Below are the code and all the weights of a small trained network. Each question names an input and a class and asks about switching units off, where a switched-off unit gives its printed mean instead of its output.

import numpy as np


def w(rows, s, z=0):
    codes = np.array(rows[::2]) - 128.0
    scale = np.full(codes.shape[1], s)
    scale[-1] = z or s
    return codes * scale


def norm(h):
    return h / np.sqrt((h * h).mean(-1, keepdims=True) + 1e-5)


def f(y):
    return y / 2 * (1 + np.tanh(0.7978845608 * (y + 0.044715 * y**3)))


def log_softmax(a):
    a = a - a.max(-1, keepdims=True)
    return a - np.log(np.exp(a).sum(-1, keepdims=True))


def net(x, mask):
    res = np.array(x, float).reshape(1, 3) / 4 @ E
    u = 0
    for l in range(4):
        y = f(norm(res) @ A[l][:, :-1].T + A[l][:, -1])
        res = res + np.where(mask[u : u + 9], y, B[l][:, -1]) @ B[l][:, :-1]
        u += 9
    return log_softmax(norm(res)[-1] @ U[:, :-1].T + U[:, -1])


A, B = {}, {}
E = w([
[162,130,56,67,140,121,111,59,137,209,206],'x0',
[149,127,143,81,128,220,182,194,112,5,129],'x1',
[164,227,68,153,136,48,154,62,176,104,72],'x2',
],0.011)
A[0] = w([
[154,149,97,202,98,149,134,99,152,182,70,89],'L0N0',
[151,126,127,107,207,218,129,156,116,175,134,148],'L0N1',
[113,136,195,189,137,88,65,142,113,157,50,22],'L0N2',
[140,187,211,103,135,125,174,167,89,69,106,91],'L0N3',
[101,45,149,147,131,126,80,103,115,157,101,4],'L0N4',
[160,203,171,186,170,72,92,153,126,77,101,93],'L0N5',
[86,125,170,172,110,169,142,159,132,164,137,44],'L0N6',
[2,84,187,157,93,154,136,149,87,120,95,74],'L0N7',
[105,64,236,237,112,157,129,154,128,128,148,77],'L0N8',
],0.0077,0.0023)
B[0] = w([
[89,147,96,141,177,93,128,156,118,99,127,175],'L0N0',
[70,79,76,132,222,91,186,128,81,101,194,195],'L0N1',
[114,161,172,126,201,105,176,250,116,168,207,201],'L0N2',
[181,91,116,226,81,148,37,80,182,106,46,230],'L0N3',
[135,116,216,99,16,136,180,160,168,242,71,170],'L0N4',
[102,92,92,37,185,79,58,192,245,117,140,198],'L0N5',
[172,253,104,142,85,8,146,129,85,145,165,167],'L0N6',
[149,191,93,103,131,139,207,70,82,154,176,251],'L0N7',
[176,184,172,78,130,76,196,74,112,198,81,255],'L0N8',
],0.0069,0.0062)
A[1] = w([
[171,112,57,91,154,140,90,63,174,131,139,91],'L1N0',
[151,160,50,123,120,143,83,54,115,130,105,152],'L1N1',
[35,119,49,115,158,202,137,131,132,122,107,148],'L1N2',
[198,83,84,135,140,196,177,178,115,99,153,137],'L1N3',
[127,131,115,105,83,190,159,91,99,184,135,79],'L1N4',
[195,158,122,100,103,160,220,96,152,66,100,165],'L1N5',
[119,33,159,110,133,185,54,111,130,167,254,116],'L1N6',
[151,166,66,55,138,141,146,92,201,121,150,24],'L1N7',
[56,130,121,141,165,116,143,196,167,177,99,3],'L1N8',
],0.0081,0.003)
B[1] = w([
[163,149,121,121,97,187,126,96,65,119,83,212],'L1N0',
[87,172,226,183,104,133,192,148,108,91,61,193],'L1N1',
[120,161,144,126,200,53,141,136,162,80,178,157],'L1N2',
[99,116,97,1,108,60,128,134,108,156,109,224],'L1N3',
[104,25,95,143,129,117,103,153,183,90,123,187],'L1N4',
[134,76,87,224,93,134,153,171,86,79,185,253],'L1N5',
[78,124,166,163,154,175,143,86,197,54,141,245],'L1N6',
[136,99,170,124,97,151,163,208,63,119,117,183],'L1N7',
[150,140,105,114,100,133,99,195,99,166,203,158],'L1N8',
],0.0088,0.0058)
A[2] = w([
[111,65,168,202,91,106,245,82,212,240,225,233],'L2N0',
[184,146,207,80,105,105,160,139,99,250,22,144],'L2N1',
[146,93,34,112,179,81,84,215,198,92,96,177],'L2N2',
[203,122,148,153,29,165,157,213,7,128,210,7],'L2N3',
[118,67,146,90,176,207,109,164,25,119,164,34],'L2N4',
[154,119,135,125,94,209,116,178,173,209,174,23],'L2N5',
[44,218,157,106,150,205,82,115,87,127,53,48],'L2N6',
[1,35,186,168,56,150,103,73,211,150,139,215],'L2N7',
[225,238,192,96,43,123,113,74,129,148,78,166],'L2N8',
],0.0059,0.0017)
B[2] = w([
[157,128,188,153,168,228,77,73,179,14,79,254],'L2N0',
[104,150,150,22,169,156,90,46,118,144,178,215],'L2N1',
[126,116,115,63,165,167,1,114,142,60,175,188],'L2N2',
[160,151,86,199,26,68,154,152,75,194,88,231],'L2N3',
[134,143,114,153,49,23,188,196,98,192,120,180],'L2N4',
[71,152,206,171,109,42,140,56,106,101,63,129],'L2N5',
[177,96,188,81,183,135,102,158,187,194,152,126],'L2N6',
[121,171,34,133,67,165,82,176,112,19,66,187],'L2N7',
[84,56,207,119,147,118,111,103,27,171,173,180],'L2N8',
],0.0079,0.0064)
A[3] = w([
[102,94,179,15,140,183,139,151,142,126,199,67],'L3N0',
[103,134,200,157,41,132,142,150,66,173,65,250],'L3N1',
[117,111,83,184,29,126,151,143,67,146,84,64],'L3N2',
[134,111,91,129,107,166,97,220,52,143,114,111],'L3N3',
[93,173,236,150,126,193,137,88,98,175,220,93],'L3N4',
[54,145,254,99,126,112,145,88,50,200,192,13],'L3N5',
[191,87,107,161,135,178,116,116,227,58,62,177],'L3N6',
[137,154,126,133,138,113,129,8,89,225,59,65],'L3N7',
[93,189,148,99,168,42,62,182,116,136,104,101],'L3N8',
],0.0071,0.0026)
B[3] = w([
[73,145,122,112,232,75,179,153,53,142,134,177],'L3N0',
[128,138,76,77,104,26,150,102,103,200,141,254],'L3N1',
[129,111,47,231,100,121,123,157,97,209,193,213],'L3N2',
[138,68,126,185,180,165,188,120,197,148,77,171],'L3N3',
[191,205,132,130,185,159,97,78,91,182,29,211],'L3N4',
[215,186,206,82,132,161,109,48,86,127,68,238],'L3N5',
[104,91,179,184,99,166,105,2,173,114,129,225],'L3N6',
[112,161,211,86,139,116,141,184,119,146,103,204],'L3N7',
[124,94,17,115,149,149,120,178,211,215,168,174],'L3N8',
],0.0085,0.0069)
U = w([
[198,218,223,50,202,117,109,41,68,251,51,247],'0',
[140,98,206,184,148,225,58,20,190,64,47,210],'1',
[197,98,99,175,78,80,253,161,19,180,118,64],'2',
[79,80,132,21,229,133,211,141,92,66,198,40],'3',
[147,168,64,43,252,84,41,212,247,243,185,2],'4',
],0.0078,0.0032)

Each question gives the input, the list of numbers given to net, and the class t.
The units are the neurons (one row each of A and B). Each row of codes is followed by its name. A weight is (code - 128) times the scale printed after its matrix; where a second scale follows, it is the last column's (A, B and U).
mask holds one flag per neuron, layer by layer. A switched-off neuron (its flag False) gives its mean, the last column of its row in B, instead of its output. The means were averaged over made-up inputs and are rounded, as every weight is.
A unit's drop is (log p(t) with every unit on - log p(t) with that unit switched off) / (log p(t) with every unit on - log p(t) with every unit switched off).
The circuit of an input: a set's keep is (log p(t) with only the set's units on - log p(t) with every unit switched off) / (log p(t) with every unit on - log p(t) with every unit switched off). Starting from the 12 units with the biggest drops (on a tie, the unit counted first), units are removed one at a time, each time the one whose removal leaves the highest keep (on an exact tie, the one counted first), for as long as the keep stays at least 0.8.
circuit, biggest first: the units of the circuit, biggest drop first
k most important neurons: the k neurons with the biggest drops, biggest first
top k neurons in layer l: the k neurons of layer l with the biggest drops, biggest first
drop of u: that unit's drop, to one decimal
input [2,8,6], class 2: circuit, biggest first	L1N5
input [-4,0,7], class 4: 2 most important neurons	L0N5; L2N0
input [0,-5,5], class 4: 3 most important neurons	L0N0; L0N8; L0N7
input [-4,1,-5], class 2: 4 most important neurons	L1N5; L0N7; L2N3; L1N4
input [2,4,0], class 3: circuit, biggest first	L0N8; L0N1
input [-1,0,6], class 4: circuit, biggest first	L0N5; L3N8
input [-7,8,0], class 2: 4 most important neurons	L1N5; L2N0; L1N6; L0N7
input [0,1,6], class 1: top 3 neurons in layer 0	L0N7; L0N8; L0N5
input [2,6,0], class 3: 4 most important neurons	L0N8; L0N1; L0N7; L1N2
input [1,5,-2], class 3: top 2 neurons in layer 1	L1N2; L1N3
input [1,8,1], class 2: top 4 neurons in layer 0	L0N5; L0N0; L0N3; L0N2
input [2,1,-4], class 3: 2 most important neurons	L0N1; L0N3
input [-1,8,2], class 1: top 4 neurons in layer 0	L0N3; L0N7; L0N8; L0N6
input [-1,1,-8], class 2: circuit, biggest first	L2N4
input [-4,-1,1], class 4: 2 most important neurons	L0N5; L0N2
input [6,0,-2], class 1: drop of L1N6	1.5
input [-5,4,-1], class 2: drop of L1N5	0.6
input [-3,8,-1], class 2: drop of L1N5	0.3
input [-6,-1,-5], class 0: drop of L0N8	0.2
input [0,3,1], class 1: circuit, biggest first	L0N3
